Below are the code and all the weights of a small trained network. Each question names an input and a class and asks about switching units off, where a switched-off unit gives its printed mean instead of its output.

import numpy as np


def w(rows, s, z=0):
    codes = np.array(rows[::2]) - 128.0
    scale = np.full(codes.shape[1], s)
    scale[-1] = z or s
    return codes * scale


def norm(h):
    return h / np.sqrt((h * h).mean(-1, keepdims=True) + 1e-5)


def f(y):
    return y / 2 * (1 + np.tanh(0.7978845608 * (y + 0.044715 * y**3)))


def log_softmax(a):
    a = a - a.max(-1, keepdims=True)
    return a - np.log(np.exp(a).sum(-1, keepdims=True))


def net(x, mask):
    res = np.array(x, float).reshape(1, 4) / 4 @ E
    u = 0
    for l in range(3):
        y = f(norm(res) @ A[l][:, :-1].T + A[l][:, -1])
        res = res + np.where(mask[u : u + 7], y, B[l][:, -1]) @ B[l][:, :-1]
        u += 7
    return log_softmax(norm(res)[-1] @ U[:, :-1].T + U[:, -1])


A, B = {}, {}
E = w([
[82,114,57,190,65,107,149,254,190],'x0',
[119,148,130,127,140,92,98,127,111],'x1',
[252,173,62,2,170,87,159,125,208],'x2',
[8,64,70,95,229,116,161,137,131],'x3',
],0.0067)
A[0] = w([
[187,203,135,54,137,195,112,71,101,37],'0.n0',
[120,118,117,90,133,160,156,98,102,78],'0.n1',
[89,133,229,97,151,158,141,84,74,174],'0.n2',
[93,81,66,126,252,132,161,148,107,189],'0.n3',
[215,200,92,2,87,78,172,146,185,72],'0.n4',
[185,159,36,91,253,98,177,139,193,2],'0.n5',
[149,184,107,151,141,81,178,226,169,77],'0.n6',
],0.0079,0.0033)
B[0] = w([
[165,93,184,85,128,72,107,158,122,189],'0.n0',
[142,131,129,111,160,108,119,70,103,136],'0.n1',
[134,140,123,49,81,186,184,64,103,204],'0.n2',
[80,2,108,44,121,100,54,109,9,224],'0.n3',
[139,178,42,162,178,145,184,156,21,255],'0.n4',
[100,78,224,124,102,101,86,57,249,225],'0.n5',
[98,126,9,126,4,173,128,85,209,183],'0.n6',
],0.0081,0.0087)
A[1] = w([
[51,96,140,156,67,128,120,255,124,16],'1.n0',
[59,83,103,124,130,158,116,126,69,4],'1.n1',
[160,195,189,143,107,116,176,89,94,109],'1.n2',
[154,214,96,224,57,164,106,145,200,168],'1.n3',
[111,53,126,134,135,89,106,163,117,69],'1.n4',
[128,194,153,162,83,149,138,152,107,142],'1.n5',
[140,151,135,140,213,67,131,110,78,156],'1.n6',
],0.0097,0.0018)
B[1] = w([
[180,111,139,165,152,57,3,214,141,221],'1.n0',
[185,197,79,138,120,167,173,159,61,254],'1.n1',
[105,110,91,137,13,175,142,206,213,212],'1.n2',
[127,191,207,182,195,80,138,68,19,251],'1.n3',
[169,163,30,141,179,184,126,167,202,195],'1.n4',
[119,162,177,98,122,18,174,43,148,176],'1.n5',
[237,75,193,81,98,236,210,127,176,173],'1.n6',
],0.0076,0.0058)
A[2] = w([
[149,220,127,162,49,158,109,137,131,57],'2.n0',
[105,94,194,114,196,46,50,53,184,254],'2.n1',
[168,152,227,99,105,130,142,26,101,225],'2.n2',
[1,102,155,78,8,113,143,103,241,186],'2.n3',
[101,105,161,82,184,177,135,53,71,139],'2.n4',
[135,165,237,221,112,205,71,98,156,160],'2.n5',
[154,147,199,132,50,177,167,83,133,104],'2.n6',
],0.0088,0.0022)
B[2] = w([
[128,126,147,93,167,169,161,49,163,180],'2.n0',
[85,177,177,124,123,140,147,157,217,170],'2.n1',
[82,84,92,140,163,107,88,173,141,254],'2.n2',
[68,66,78,72,85,95,107,39,181,193],'2.n3',
[154,199,216,248,139,144,182,123,139,209],'2.n4',
[128,118,146,97,82,113,99,124,186,163],'2.n5',
[138,128,72,101,102,147,115,165,98,210],'2.n6',
],0.013,0.0082)
U = w([
[56,67,42,54,50,126,96,85,190,253],'0',
[97,175,222,184,95,68,76,113,146,75],'1',
[104,116,197,178,143,221,171,116,3,84],'2',
[91,92,19,172,158,136,56,200,68,133],'3',
[239,95,94,38,117,183,182,173,118,84],'4',
[163,221,38,161,129,81,197,58,94,97],'5',
[96,90,231,114,223,160,170,95,213,104],'6',
],0.017,0.0024)

Each question gives the input, the list of numbers given to net, and the class t.
The units are the neurons (one row each of A and B). Each row of codes is followed by its name. A weight is (code - 128) times the scale printed after its matrix; where a second scale follows, it is the last column's (A, B and U).
mask holds one flag per neuron, layer by layer. A switched-off neuron (its flag False) gives its mean, the last column of its row in B, instead of its output. The means were averaged over made-up inputs and are rounded, as every weight is.
A unit's drop is (log p(t) with every unit on - log p(t) with that unit switched off) / (log p(t) with every unit on - log p(t) with every unit switched off).
The circuit of an input: a set's keep is (log p(t) with only the set's units on - log p(t) with every unit switched off) / (log p(t) with every unit on - log p(t) with every unit switched off). Starting from the 12 units with the biggest drops (on a tie, the unit counted first), units are removed one at a time, each time the one whose removal leaves the highest keep (on an exact tie, the one counted first), for as long as the keep stays at least 0.8.
circuit, biggest first: the units of the circuit, biggest drop first
most important unit: the unit with the biggest drop
top k neurons: the k neurons with the biggest drops, biggest first
top k neurons in layer l: the k neurons of layer l with the biggest drops, biggest first
drop when u is switched off: that unit's drop, to one decimal
input [7,-4,-1,-8], class 1: circuit, biggest first : 1.n3
input [1,6,-8,0], class 1: top 3 neurons : 0.n3; 0.n4; 1.n0
input [-6,-1,1,1], class 6: top 2 neurons in layer 0 : 0.n4; 0.n0
input [6,4,-1,-2], class 1: circuit, biggest first : 1.n3; 0.n3
input [0,7,-8,-7], class 0: top 2 neurons : 1.n2; 2.n4
input [1,-2,0,5], class 3: top 2 neurons in layer 0 : 0.n2; 0.n4
input [5,8,-1,0], class 1: top 2 neurons : 0.n3; 0.n4
input [-6,-8,0,-4], class 0: top 3 neurons in layer 1 : 1.n2; 1.n1; 1.n3
input [-7,5,5,0], class 4: top 2 neurons in layer 2 : 2.n6; 2.n0
input [6,1,7,-2], class 5: top 2 neurons : 0.n4; 1.n3
input [8,5,-7,-1], class 1: top 2 neurons in layer 0 : 0.n3; 0.n4
input [-3,0,0,7], class 2: top 3 neurons : 1.n1; 0.n3; 2.n4
input [8,4,1,-6], class 5: top 3 neurons in layer 0 : 0.n5; 0.n6; 0.n0
input [-8,6,-8,-1], class 0: top 3 neurons : 0.n3; 1.n2; 0.n4
input [2,0,6,-4], class 5: circuit, biggest first : 0.n4
input [5,1,-3,0], class 1: top 3 neurons : 0.n3; 0.n4; 1.n3
input [-1,-8,4,8], class 6: top 2 neurons : 0.n5; 2.n4
input [4,-5,0,7], class 3: top 2 neurons : 1.n1; 2.n3
input [-2,4,8,3], class 6: top 2 neurons : 0.n5; 0.n4
input [-4,3,-7,-1], class 0: top 2 neurons : 0.n3; 0.n4
input [5,-8,-1,-5], class 1: most important unit : 1.n3
input [-4,5,2,7], class 6: top 3 neurons : 0.n5; 0.n4; 2.n4
input [0,8,3,5], class 6: top 2 neurons : 0.n5; 1.n2
input [5,-3,-1,-6], class 1: drop when 1.n3 is switched off : 0.8
input [6,5,8,-4], class 5: drop when 0.n4 is switched off : 1.5
